Here is a tiny trained network, its code and every weight. The questions are about switching its units off for an input and a class, where a switched-off unit gives its printed mean instead of its output.

import numpy as np


def w(rows, s, z=0):
    codes = np.array(rows[::2]) - 128.0
    scale = np.full(codes.shape[1], s)
    scale[-1] = z or s
    return codes * scale


def norm(h):
    return h / np.sqrt((h * h).mean(-1, keepdims=True) + 1e-5)


def f(y):
    return np.maximum(y, 0)


def log_softmax(a):
    a = a - a.max(-1, keepdims=True)
    return a - np.log(np.exp(a).sum(-1, keepdims=True))


def net(x, mask):
    res = np.array(x, float).reshape(1, 5) / 4 @ E
    u = 0
    for l in range(2):
        y = f(norm(res) @ A[l][:, :-1].T + A[l][:, -1])
        res = res + np.where(mask[u : u + 12], y, B[l][:, -1]) @ B[l][:, :-1]
        u += 12
    return log_softmax(norm(res)[-1] @ U[:, :-1].T + U[:, -1])


A, B = {}, {}
E = w([
[121,156,163,100,89,136,163,93,66],'x0',
[182,189,99,102,106,163,81,151,127],'x1',
[80,87,186,170,98,186,3,84,102],'x2',
[211,41,129,119,67,123,142,137,103],'x3',
[169,176,102,208,179,63,104,84,50],'x4',
],0.0051)
A[0] = w([
[119,203,72,91,94,193,90,152,142,79],'L0N1',
[2,72,96,159,144,141,182,138,109,47],'L0N2',
[135,111,124,151,144,133,99,99,108,92],'L0N3',
[46,213,174,134,141,118,144,156,177,58],'L0N4',
[84,106,64,125,173,89,45,159,222,36],'L0N5',
[101,172,73,90,123,92,169,84,192,96],'L0N6',
[37,125,116,90,103,122,49,84,141,118],'L0N7',
[94,182,152,154,149,117,118,143,138,5],'L0N8',
[118,169,100,139,206,156,130,72,96,92],'L0N9',
[69,178,186,62,103,135,156,133,27,22],'L0N10',
[73,141,117,87,158,175,134,134,180,108],'L0N11',
[93,143,142,49,117,172,149,100,114,91],'L0N12',
],0.0074,0.003)
B[0] = w([
[188,153,226,49,184,72,100,67,146,228],'L0N1',
[196,177,210,54,157,78,90,62,159,221],'L0N2',
[103,154,149,81,110,136,186,217,158,183],'L0N3',
[81,59,1,38,173,141,94,83,129,239],'L0N4',
[227,177,111,222,43,191,225,42,156,228],'L0N5',
[85,149,187,126,170,214,177,166,60,226],'L0N6',
[81,161,170,114,188,193,192,197,63,254],'L0N7',
[39,115,34,107,156,124,80,64,126,166],'L0N8',
[62,146,100,118,26,83,111,145,164,227],'L0N9',
[239,155,79,248,81,196,219,32,168,213],'L0N10',
[51,162,73,171,54,39,83,165,142,228],'L0N11',
[124,139,116,190,42,65,123,170,152,207],'L0N12',
],0.0078,0.0037)
A[1] = w([
[86,108,130,147,128,130,162,105,120,115],'L1N1',
[92,91,132,102,72,121,114,175,171,51],'L1N2',
[158,97,103,187,184,159,114,140,216,37],'L1N3',
[143,151,102,106,118,90,150,107,155,150],'L1N4',
[182,8,95,87,99,136,120,123,88,29],'L1N5',
[114,136,122,114,191,167,185,218,82,37],'L1N6',
[185,163,143,94,170,106,70,127,111,76],'L1N7',
[113,143,124,154,156,110,138,108,80,101],'L1N8',
[111,130,102,165,98,52,93,173,81,7],'L1N9',
[85,132,158,149,151,167,88,123,122,121],'L1N10',
[125,98,151,154,127,183,74,128,100,85],'L1N11',
[127,97,188,120,185,58,135,79,143,47],'L1N12',
],0.012,0.0021)
B[1] = w([
[242,174,132,87,137,133,69,155,105,194],'L1N1',
[123,159,145,229,115,76,70,167,178,185],'L1N2',
[162,161,134,128,2,138,182,57,34,168],'L1N3',
[136,36,167,161,160,140,97,154,69,254],'L1N4',
[21,186,20,83,184,131,87,49,134,212],'L1N5',
[112,91,164,152,201,169,150,172,51,184],'L1N6',
[147,99,200,54,126,135,129,95,205,182],'L1N7',
[97,81,126,141,56,136,130,175,227,189],'L1N8',
[76,168,149,202,91,118,97,190,181,172],'L1N9',
[162,36,90,116,186,91,181,155,73,191],'L1N10',
[148,105,138,134,186,120,214,196,92,174],'L1N11',
[188,161,204,30,126,168,92,110,185,174],'L1N12',
],0.0096,0.0059)
U = w([
[138,91,132,139,208,153,202,209,44,188],'0',
[62,149,2,83,163,112,89,64,122,180],'1',
[216,150,103,188,43,155,187,63,85,169],'2',
[115,141,152,206,73,73,83,201,191,2],'3',
[202,128,205,36,154,123,98,90,168,52],'4',
],0.011,0.001)

Each question gives the input, the list of numbers given to net, and the class t.
The units are the neurons (one row each of A and B). Each row of codes is followed by its name. A weight is (code - 128) times the scale printed after its matrix; where a second scale follows, it is the last column's (A, B and U).
mask holds one flag per neuron, layer by layer. A switched-off neuron (its flag False) gives its mean, the last column of its row in B, instead of its output. The means were averaged over made-up inputs and are rounded, as every weight is.
A unit's drop is (log p(t) with every unit on - log p(t) with that unit switched off) / (log p(t) with every unit on - log p(t) with every unit switched off).
The circuit of an input: a set's keep is (log p(t) with only the set's units on - log p(t) with every unit switched off) / (log p(t) with every unit on - log p(t) with every unit switched off). Starting from the 12 units with the biggest drops (on a tie, the unit counted first), units are removed one at a time, each time the one whose removal leaves the highest keep (on an exact tie, the one counted first), for as long as the keep stays at least 0.8.
circuit, biggest first: the units of the circuit, biggest drop first
unit that matters most: the unit with the biggest drop
k most important neurons: the k neurons with the biggest drops, biggest first
top k neurons in layer l: the k neurons of layer l with the biggest drops, biggest first
input [-4,-6,-7,4,-8], class 3: unit that matters most : L1N2
input [-1,5,4,5,-5], class 1: 3 most important neurons : (L1N5 L0N2 L0N6)
input [3,0,-2,-3,-4], class 3: 2 most important neurons : (L0N12 L0N11)
input [-8,-4,-2,7,1], class 2: 2 most important neurons : (L1N3 L0N4)
input [7,-8,1,-5,-3], class 4: 2 most important neurons : (L0N2 L0N5)
input [6,-2,-4,5,-7], class 3: top 3 neurons in layer 0 : (L0N12 L0N4 L0N5)
input [-4,0,3,-4,-4], class 1: 2 most important neurons : (L0N4 L0N10)
input [-5,0,4,-3,4], class 2: 3 most important neurons : (L0N5 L0N6 L0N11)
input [-2,-5,-4,-2,-4], class 4: 2 most important neurons : (L0N2 L0N7)
input [1,4,-5,7,-3], class 1: 2 most important neurons : (L1N5 L0N7)
input [-1,-4,2,-4,1], class 1: top 2 neurons in layer 0 : (L0N4 L0N1)
input [4,-1,1,-6,8], class 3: 3 most important neurons : (L1N9 L0N9 L1N5)
input [-6,1,1,-2,6], class 2: top 3 neurons in layer 0 : (L0N5 L0N11 L0N12)
input [-1,8,-5,-5,8], class 3: 4 most important neurons : (L0N9 L0N2 L1N9 L1N8)
input [-3,-4,-6,-1,-7], class 3: circuit, biggest first : (L1N2)
input [4,4,6,0,-3], class 0: top 3 neurons in layer 0 : (L0N7 L0N5 L0N2)
input [2,-5,7,-1,7], class 0: 4 most important neurons : (L1N10 L0N11 L0N7 L0N12)
input [0,-8,7,5,3], class 4: top 3 neurons in layer 1 : (L1N12 L1N4 L1N6)
input [4,1,8,-6,-8], class 0: top 2 neurons in layer 0 : (L0N7 L0N9)
input [1,1,3,6,8], class 3: circuit, biggest first : (L1N9)
input [-8,6,-6,-7,-1], class 2: top 2 neurons in layer 1 : (L1N5 L1N3)
input [-4,5,-3,-3,6], class 3: top 2 neurons in layer 0 : (L0N9 L0N2)
